Below are the code and all the weights of a small trained network. Each question names an input and a target symbol and asks about switching units off, where a switched-off unit gives its printed mean instead of its output.

import numpy as np


def w(rows, s, z=0):
    codes = np.array(rows[::2]) - 128.0
    scale = np.full(codes.shape[1], s)
    scale[-1] = z or s
    return codes * scale


def norm(h):
    return h / np.sqrt((h * h).mean(-1, keepdims=True) + 1e-5)


def f(y):
    return y / 2 * (1 + np.tanh(0.7978845608 * (y + 0.044715 * y**3)))


def softmax(a):
    e = np.exp(a - a.max(-1, keepdims=True))
    return e / e.sum(-1, keepdims=True)


def log_softmax(a):
    a = a - a.max(-1, keepdims=True)
    return a - np.log(np.exp(a).sum(-1, keepdims=True))


def net(x, mask):
    ids = ['αβγεζηθλμπστφψω'.index(c) for c in x.split()]
    T = len(ids)
    res = E[ids] + P[:T]
    u = 0
    for l in range(2):
        q, k, v = (norm(res) @ M[l].T for M in (Q, K, V))
        z = softmax(np.where(np.tri(T) > 0, q @ k.T / 2**0.5, -1e9)) @ v
        res = res + np.where(mask[u], z, O[l][:, -1]) @ O[l][:, :-1]
        u += 1
        y = f(norm(res) @ A[l][:, :-1].T + A[l][:, -1])
        res = res + np.where(mask[u : u + 8], y, B[l][:, -1]) @ B[l][:, :-1]
        u += 8
    return log_softmax(norm(res)[-1] @ U[:, :-1].T + U[:, -1])


Q, K, V, O, A, B = {}, {}, {}, {}, {}, {}
E = w([
[67,115,98,112,92,89,138,162,116],'α',
[151,127,85,167,168,170,91,105,109],'β',
[129,202,67,66,155,172,94,93,161],'γ',
[187,104,56,90,109,112,135,70,113],'ε',
[178,140,132,59,109,111,141,124,136],'ζ',
[104,133,154,39,215,140,132,123,157],'η',
[166,144,157,131,148,123,73,124,188],'θ',
[132,160,83,134,47,182,132,131,138],'λ',
[252,95,200,121,93,184,140,80,97],'μ',
[152,136,88,167,134,162,142,59,213],'π',
[92,132,106,129,180,123,111,196,92],'σ',
[125,169,146,118,143,56,121,86,101],'τ',
[182,170,123,166,125,145,111,131,155],'φ',
[146,143,83,141,192,113,160,139,137],'ψ',
[178,157,119,143,158,123,71,125,77],'ω',
],0.029)
P = w([
[64,184,138,98,133,200,95,164,60],'0',
[95,165,120,106,122,181,130,173,70],'1',
[121,169,115,103,110,166,149,164,83],'2',
[131,152,112,113,118,156,137,153,77],'3',
[149,167,110,112,112,141,145,139,98],'4',
[170,149,114,104,101,124,154,144,99],'5',
[178,139,113,117,111,124,159,138,99],'6',
[188,131,105,123,114,113,166,133,110],'7',
[200,124,108,112,123,99,159,126,116],'8',
[210,116,99,119,120,93,174,124,133],'9',
[221,90,105,123,122,73,178,125,132],'10',
[236,86,110,132,126,72,177,112,140],'11',
[242,76,110,136,141,65,181,108,154],'12',
[254,94,141,132,130,76,175,98,161],'13',
],0.0085)
Q[0] = w([
[9,92,188,167,44,160,107,130,117],'L0H1',
[199,149,32,118,223,76,182,110,118],'L0H1',
],0.011)
K[0] = w([
[49,126,129,126,56,254,104,142,51],'L0H1',
[157,103,130,158,191,39,116,113,138],'L0H1',
],0.01)
V[0] = w([
[114,166,63,184,180,11,253,129,73],'L0H1',
[161,129,47,143,196,86,150,203,172],'L0H1',
],0.0051)
O[0] = w([
[91,171,115,140,156,103,172,124,132,79],'L0H1',
[154,126,182,177,198,249,148,119,143,253],'L0H1',
],0.012,0.0037)
A[0] = w([
[166,193,130,203,139,129,102,161,96,143],'L0N1',
[47,51,83,32,132,177,166,35,254,64],'L0N2',
[164,134,162,177,97,105,151,110,144,108],'L0N3',
[184,95,102,68,112,180,126,125,133,217],'L0N4',
[56,99,159,82,234,70,151,130,89,115],'L0N5',
[133,167,135,156,71,209,157,81,123,142],'L0N6',
[119,74,39,150,99,169,155,66,81,254],'L0N7',
[116,87,135,200,108,95,139,151,29,248],'L0N8',
],0.0091,0.003)
B[0] = w([
[153,137,51,136,154,122,114,89,144,229],'L0N1',
[127,253,129,205,89,190,86,127,100,157],'L0N2',
[117,166,109,106,110,113,132,89,74,166],'L0N3',
[125,171,105,132,113,171,121,126,191,254],'L0N4',
[180,155,131,181,53,127,110,121,142,157],'L0N5',
[84,73,51,114,156,107,136,186,105,206],'L0N6',
[31,105,156,76,140,160,92,76,176,166],'L0N7',
[149,124,184,114,176,142,49,130,107,145],'L0N8',
],0.012,0.0079)
Q[1] = w([
[11,121,147,155,167,65,215,171,87],'L1H1',
[7,23,164,110,19,46,184,158,63],'L1H1',
],0.011)
K[1] = w([
[2,236,63,61,158,146,109,185,45],'L1H1',
[50,158,22,43,91,158,63,253,73],'L1H1',
],0.0071)
V[1] = w([
[144,81,151,97,153,180,146,104,147],'L1H1',
[146,80,115,112,62,195,187,87,2],'L1H1',
],0.0074)
O[1] = w([
[152,138,218,102,106,191,115,90,200,233],'L1H1',
[155,94,90,122,91,200,137,112,8,4],'L1H1',
],0.012,0.0041)
A[1] = w([
[36,33,95,123,107,169,155,89,187,92],'L1N1',
[64,192,144,14,113,175,136,105,137,152],'L1N2',
[160,145,140,175,125,219,120,136,125,155],'L1N3',
[166,195,224,94,84,85,188,70,110,180],'L1N4',
[28,56,226,58,115,19,76,200,117,115],'L1N5',
[57,145,173,118,118,2,104,13,111,255],'L1N6',
[181,104,113,37,83,150,181,65,185,185],'L1N7',
[117,187,84,189,149,212,141,98,111,160],'L1N8',
],0.0087,0.0072)
B[1] = w([
[71,130,142,157,110,34,122,199,81,136],'L1N1',
[99,132,137,170,134,65,186,150,72,192],'L1N2',
[147,76,141,107,114,85,106,171,141,229],'L1N3',
[160,104,10,208,139,119,145,124,110,174],'L1N4',
[177,35,206,168,142,121,114,140,174,142],'L1N5',
[218,151,92,146,129,118,148,16,160,169],'L1N6',
[173,98,176,87,157,109,101,108,145,252],'L1N7',
[163,50,163,88,105,134,200,108,115,254],'L1N8',
],0.011,0.0083)
U = w([
[138,27,162,230,94,67,139,141,150,104],'α',
[63,36,98,100,212,139,88,80,146,98],'β',
[111,210,127,43,140,183,147,129,121,149],'γ',
[89,99,155,37,119,64,160,23,139,77],'ε',
[208,141,164,21,110,17,201,188,137,84],'ζ',
[188,196,178,225,61,161,161,187,117,97],'η',
[141,130,187,119,115,106,67,128,255,139],'θ',
[89,74,101,113,86,76,149,182,138,254],'λ',
[184,54,193,96,68,172,134,98,83,164],'μ',
[91,89,99,216,45,194,157,94,184,120],'π',
[150,118,156,176,173,134,100,253,92,167],'σ',
[148,175,95,218,115,43,155,66,65,187],'τ',
[178,55,3,150,102,158,123,180,197,105],'φ',
[123,92,194,175,254,131,249,153,124,133],'ψ',
[178,166,121,100,228,135,54,87,65,83],'ω',
],0.0076,0.0069)

Each question gives the input, a string of symbols that net reads in full, and the target symbol t.
The units are the heads (2 rows each of Q, K, V and O) and the neurons (one row each of A and B). Each row of codes is followed by its name. A weight is (code - 128) times the scale printed after its matrix; where a second scale follows, it is the last column's (O, A, B and U).
mask holds one flag per unit, layer by layer, with each layer's heads first. A switched-off unit (its flag False) gives its mean, the last column of its rows in O or B, instead of its output. The means were averaged over made-up inputs and are rounded, as every weight is.
A unit's drop is (log p(t) with every unit on - log p(t) with that unit switched off) / (log p(t) with every unit on - log p(t) with every unit switched off).
The circuit of an input: a set's keep is (log p(t) with only the set's units on - log p(t) with every unit switched off) / (log p(t) with every unit on - log p(t) with every unit switched off). Starting from the 12 units with the biggest drops (on a tie, the unit counted first), units are removed one at a time, each time the one whose removal leaves the highest keep (on an exact tie, the one counted first), for as long as the keep stays at least 0.8.
circuit, biggest first: the units of the circuit, biggest drop first
most important unit: the unit with the biggest drop
top k neurons in layer l: the k neurons of layer l with the biggest drops, biggest first
input α μ α ω ζ ζ θ φ ψ, target ψ: circuit, biggest first	L0H1
input θ ζ ε η, target η: circuit, biggest first	L0N2, L0N5
input μ σ μ μ γ, target μ: circuit, biggest first	L1H1, L1N8
input π σ φ σ θ π α φ σ, target θ: circuit, biggest first	L1H1, L0N6
input γ ψ φ π σ ζ, target ψ: circuit, biggest first	L0H1, L1N2
input φ φ ε ζ φ π φ φ φ γ β, target β: circuit, biggest first	L0N7, L1N1
input ζ φ μ φ φ ω ω τ ω, target τ: top 3 neurons in layer 0	L0N6, L0N5, L0N4
input ω π ζ ζ θ α, target α: circuit, biggest first	L1N5, L0N4
input ζ τ φ μ φ θ φ σ α ζ, target θ: top 2 neurons in layer 0	L0N6, L0N4
input ζ ω σ φ η σ ω μ γ μ μ λ, target λ: circuit, biggest first	L0N6, L0N7, L1N1
input θ ψ ζ φ σ φ σ θ λ, target λ: circuit, biggest first	L0N6, L1N1, L0N7
input ψ φ μ μ π μ ψ ψ σ, target ψ: top 3 neurons in layer 0	L0N4, L0N6, L0N2
input σ φ θ φ λ α μ φ θ ε, target θ: top 4 neurons in layer 0	L0N6, L0N4, L0N7, L0N2
input γ τ ζ ζ μ ζ φ β γ, target μ: top 2 neurons in layer 1	L1N8, L1N3
input φ φ φ θ β, target θ: circuit, biggest first	L1H1
input θ μ φ μ λ ε, target ε: top 2 neurons in layer 1	L1N2, L1N1
input θ σ λ ψ γ μ μ τ φ α, target α: top 2 neurons in layer 0	L0N7, L0N1
input φ σ β, target β: top 2 neurons in layer 0	L0N7, L0N1
input θ φ θ θ θ ζ ψ α γ, target ψ: top 2 neurons in layer 1	L1N2, L1N8
input γ ζ η φ ω φ π, target π: top 2 neurons in layer 1	L1N8, L1N7
input η φ ω φ φ σ τ ζ ζ σ, target τ: most important unit	L0H1
